cols: J U M R E V T X B Y
(71): -0.047  -1.277  0.695  -1.398  0.113  1.493  -1.550  0.125  1.076  -0.478
(12): 0.879  -1.040  -3.637  1.931  0.054  -1.283  0.625  -3.496  2.238  -0.498
(63): -0.983  0.579  -0.254  -0.764  1.485  -1.624  0.365  -0.810  1.394  -1.167
(80): -0.961  2.970  -3.178  3.793  2.876  8.487  -6.659  -1.786  2.858  5.073
(52): 0.825  -0.118  -1.848  -0.969  0.661  -0.696  0.587  0.095  0.325  2.043
(84): -1.097  -1.023  -1.003  0.795  1.884  -0.193  0.825  -2.318  1.483  -0.148
(83): -0.956  1.289  -0.880  0.813  0.275  -0.319  0.446  0.572  0.402  -0.503
(75): 0.373  -1.219  1.088  -0.835  -0.482  0.759  -1.819  -0.310  0.355  -0.341
(65): 4.934  1.473  2.972  1.183  -0.984  2.143  -3.019  0.699  2.419  4.824
asked: -0.956  1.289  -0.880  0.813  0.275  -0.319  0.446  0.572  0.402  -0.503 -> (83)
key -> tag
-0.696 -> K646
0.625 -> K651
0.364 -> K545
2.043 -> K213
-6.659 -> K634
-1.819 -> K439
0.446 -> K71
0.365 -> K142
0.587 -> K699
0.586 -> K67
key (52) 7:  -> K699
asked: -0.961  2.970  -3.178  3.793  2.876  8.487  -6.659  -1.786  2.858  5.073 -> (80)
asked: 4.934  1.473  2.972  1.183  -0.984  2.143  -3.019  0.699  2.419  4.824 -> (65)
asked: 0.373  -1.219  1.088  -0.835  -0.482  0.759  -1.819  -0.310  0.355  -0.341 -> (75)
asked: -0.047  -1.277  0.695  -1.398  0.113  1.493  -1.550  0.125  1.076  -0.478 -> (71)

cols: L G Q P Z H N
(67): 8.766  5.630  2.273  4.687  -6.790  -4.530  4.855
(2): -4.389  -7.711  2.591  -7.093  2.272  1.519  -6.029
(58): -2.148  -2.656  -8.816  2.927  -2.951  -7.479  3.894
(97): 5.104  -6.791  -1.524  -0.279  2.848  -7.191  -0.719
(60): -5.140  6.502  -7.896  6.606  -1.558  -3.577  6.605
col: -4.389  -2.148  5.104 -> L
loc: 2.273 -> (67), 3
asked: -4.389  -7.711  2.591  -7.093  2.272  1.519  -6.029 -> (2)
key -> tag
-4.389 -> K291
8.766 -> K981
5.104 -> K515
-4.390 -> K87
-4.388 -> K304
key (2) 1:  -> K291
col: -4.530  1.519  -7.479 -> H
loc: -6.791 -> (97), 2

cols: Fize movag mupe daf gibi nanuz zil Gir
(72): -5.207  -0.183  4.022  5.831  6.981  4.852  -5.373  3.941
(132): 4.139  5.327  1.290  4.299  5.394  4.370  -4.157  3.896
(29): 4.139  5.327  1.290  4.299  -1.492  3.267  -6.013  -2.564
(115): -3.795  -6.976  -0.437  -5.244  1.463  -2.669  7.070  2.098
(54): -2.632  -7.489  -0.484  -5.447  -0.378  -5.303  7.457  -0.067
(17): -4.271  -1.220  -0.754  5.968  2.888  4.573  -2.492  3.592
(21): -4.746  -0.863  3.970  4.843  5.280  4.282  -3.409  5.321
(4): -3.922  -0.732  4.033  5.446  6.197  4.132  -5.611  3.627
asked: -5.207  -0.183  4.022  5.831  6.981  4.852  -5.373  3.941 -> (72)
asked: 4.139  5.327  1.290  4.299  -1.492  3.267  -6.013  -2.564 -> (29)
Table of tags by key:
-2.563 -> K2
3.941 -> K612
-1.492 -> K402
-2.564 -> K973
3.942 -> K341
key (29) 8:  -> K973
loc: -4.157 -> (132), 7
asked: -2.632  -7.489  -0.484  -5.447  -0.378  -5.303  7.457  -0.067 -> (54)

cols: F A W D S K
(125): -1.111  -2.346  1.117  -3.728  -7.519  -2.320
(26): -1.707  -2.144  -2.145  -2.321  -0.993  2.052
(74): -1.707  -2.144  1.168  -5.194  -5.289  1.559
key -> tag
-0.993 -> K345
-2.145 -> K89
1.168 -> K232
1.117 -> K715
key (26) 3:  -> K89
col: -2.320  2.052 -> K
asked: -1.707  -2.144  1.168  -5.194  -5.289  1.559 -> (74)
loc: -5.194 -> (74), 4

cols: rudol lal mef rateb bilo zevi Beke
(23): 1.187  -4.350  0.157  4.879  -3.171  -1.406  -2.901
(37): -0.289  -1.808  -0.294  0.745  -2.842  0.158  0.718
(91): 0.839  2.416  5.969  1.358  4.004  -1.916  -0.998
(112): 1.187  -4.350  0.157  4.879  3.528  -1.406  -2.901
loc: -1.808 -> (37), 2
asked: -0.289  -1.808  -0.294  0.745  -2.842  0.158  0.718 -> (37)
col: -0.294  5.969 -> mef
asked: 1.187  -4.350  0.157  4.879  -3.171  -1.406  -2.901 -> (23)

cols: des sudi nazol soti nepuz
(15): 8.032  0.737  -1.424  0.938  -3.040
(118): 3.164  1.748  -8.182  -3.356  -5.310
(55): -2.429  6.479  6.174  6.554  -0.859
(134): 2.661  -6.119  7.368  -6.122  -0.431
(139): 0.397  7.690  -2.972  -6.199  -3.951
col: 0.737  1.748  6.479  -6.119 -> sudi
Table of tags by key:
-6.118 -> K754
6.479 -> K199
7.691 -> K205
-2.971 -> K393
-2.972 -> K486
6.478 -> K36
0.737 -> K483
-6.119 -> K492
7.690 -> K659
key (139) 2:  -> K659
asked: 3.164  1.748  -8.182  -3.356  -5.310 -> (118)
loc: -8.182 -> (118), 3
asked: 0.397  7.690  -2.972  -6.199  -3.951 -> (139)
col: -1.424  -8.182  6.174  7.368 -> nazol

